Below is a small trained network, with its code and all its weights. Each question gives an input and a class and asks what happens when units are switched off, that is, made to give their printed mean instead of their output.

import numpy as np


def w(rows, s, z=0):
    codes = np.array(rows[::2]) - 128.0
    scale = np.full(codes.shape[1], s)
    scale[-1] = z or s
    return codes * scale


def f(y):
    return y / 2 * (1 + np.tanh(0.7978845608 * (y + 0.044715 * y**3)))


def log_softmax(a):
    a = a - a.max(-1, keepdims=True)
    return a - np.log(np.exp(a).sum(-1, keepdims=True))


def net(x, mask):
    res = np.array(x, float).reshape(1, 5) / 4 @ E
    y = f(res @ A[0][:, :-1].T + A[0][:, -1])
    res = res + np.where(mask, y, B[0][:, -1]) @ B[0][:, :-1]
    return log_softmax(res[-1] @ U[:, :-1].T + U[:, -1])


A, B = {}, {}
E = w([
[163,169,143,66,111,107,194,21,152],'x0',
[179,111,126,89,110,69,116,115,29],'x1',
[151,127,136,139,124,123,121,129,134],'x2',
[92,105,111,113,129,126,129,100,133],'x3',
[228,99,177,67,207,248,109,102,111],'x4',
],0.014)
A[0] = w([
[154,137,127,87,80,80,179,130,100,121],'neuron 1',
[105,117,156,177,192,178,119,138,212,253],'neuron 2',
[117,200,136,118,127,161,152,96,167,168],'neuron 3',
[91,163,75,177,80,87,69,135,125,178],'neuron 4',
[195,146,128,69,138,165,198,71,188,92],'neuron 5',
[88,123,136,174,107,114,190,133,194,170],'neuron 6',
[120,140,87,156,110,107,134,147,167,153],'neuron 7',
[80,104,115,101,129,171,142,157,141,179],'neuron 8',
[116,114,134,96,73,83,157,116,95,131],'neuron 9',
[123,47,136,105,153,124,89,146,80,169],'neuron 10',
[164,172,131,136,103,72,202,111,167,179],'neuron 11',
[85,73,133,199,119,91,99,207,133,178],'neuron 12',
[148,111,109,106,98,104,126,120,10,198],'neuron 13',
[121,154,104,151,62,121,213,101,183,147],'neuron 14',
],0.012,0.0059)
B[0] = w([
[148,193,146,191,129,116,143,22,116,172],'neuron 1',
[111,45,96,175,65,160,220,254,201,241],'neuron 2',
[13,192,190,108,58,125,161,199,128,183],'neuron 3',
[108,172,171,85,62,58,116,126,77,229],'neuron 4',
[114,135,197,75,27,84,115,151,136,228],'neuron 5',
[109,144,143,97,177,86,118,202,105,205],'neuron 6',
[11,169,188,94,126,115,114,133,158,183],'neuron 7',
[123,110,158,109,152,190,121,166,151,170],'neuron 8',
[63,216,137,128,101,52,108,48,146,171],'neuron 9',
[227,128,52,93,177,144,82,109,148,199],'neuron 10',
[27,152,119,144,196,15,165,97,157,191],'neuron 11',
[144,76,171,68,22,126,123,113,28,253],'neuron 12',
[171,193,116,131,158,126,40,34,36,220],'neuron 13',
[70,221,78,132,222,23,90,189,214,199],'neuron 14',
],0.0085,0.018)
U = w([
[69,90,162,61,17,112,219,153,111,184],'0',
[150,141,186,48,45,112,117,40,46,111],'1',
[69,173,113,159,220,99,167,156,186,167],'2',
[72,179,63,232,175,95,199,2,94,3],'3',
[143,26,111,171,86,211,190,168,164,87],'4',
[222,91,68,82,207,153,113,131,47,187],'5',
],0.0091,0.0033)

Each question gives the input, the list of numbers given to net, and the class t.
The units are the neurons (one row each of A and B). Each row of codes is followed by its name. A weight is (code - 128) times the scale printed after its matrix; where a second scale follows, it is the last column's (A, B and U).
mask holds one flag per neuron, in row order. A switched-off neuron (its flag False) gives its mean, the last column of its row in B, instead of its output. The means were averaged over made-up inputs and are rounded, as every weight is.
A unit's drop is (log p(t) with every unit on - log p(t) with that unit switched off) / (log p(t) with every unit on - log p(t) with every unit switched off).
The circuit of an input: a set's keep is (log p(t) with only the set's units on - log p(t) with every unit switched off) / (log p(t) with every unit on - log p(t) with every unit switched off). Starting from the 12 units with the biggest drops (on a tie, the unit counted first), units are removed one at a time, each time the one whose removal leaves the highest keep (on an exact tie, the one counted first), for as long as the keep stays at least 0.8.
units of the circuit, in order: the units of the circuit, biggest drop first
top k neurons: the k neurons with the biggest drops, biggest first
drop when u is switched off: that unit's drop, to one decimal
input [7,-1,-3,3,-7], class 2: units of the circuit, in order : (neuron 14)
input [6,1,-3,0,0], class 3: units of the circuit, in order : (neuron 12; neuron 1)
input [-8,1,7,-2,-7], class 1: units of the circuit, in order : (neuron 2; neuron 12)
input [0,0,4,-2,7], class 4: top 2 neurons : (neuron 4; neuron 12)
input [0,4,3,3,2], class 5: top 3 neurons : (neuron 12; neuron 4; neuron 5)
input [1,-3,3,-2,-6], class 2: top 2 neurons : (neuron 14; neuron 5)
input [3,-6,7,-5,0], class 2: top 2 neurons : (neuron 12; neuron 14)
input [8,-4,-7,8,0], class 2: top 3 neurons : (neuron 14; neuron 12; neuron 11)
input [2,0,8,-1,0], class 2: top 3 neurons : (neuron 12; neuron 4; neuron 13)
input [-6,7,-3,7,0], class 1: top 3 neurons : (neuron 12; neuron 2; neuron 14)
input [-3,3,-3,8,0], class 1: top 3 neurons : (neuron 2; neuron 14; neuron 6)
input [8,1,7,2,-2], class 3: top 2 neurons : (neuron 1; neuron 2)
input [7,-3,0,-6,2], class 0: top 2 neurons : (neuron 5; neuron 3)
input [-1,2,-3,2,-3], class 1: units of the circuit, in order : (neuron 2)
input [3,-2,-2,7,-7], class 2: drop when neuron 14 is switched off : 0.3
input [4,-4,3,-1,-8], class 2: drop when neuron 14 is switched off : 0.2
input [3,-1,2,-6,-6], class 2: drop when neuron 14 is switched off : 0.1
input [-8,5,-3,4,0], class 1: drop when neuron 12 is switched off : 1.1
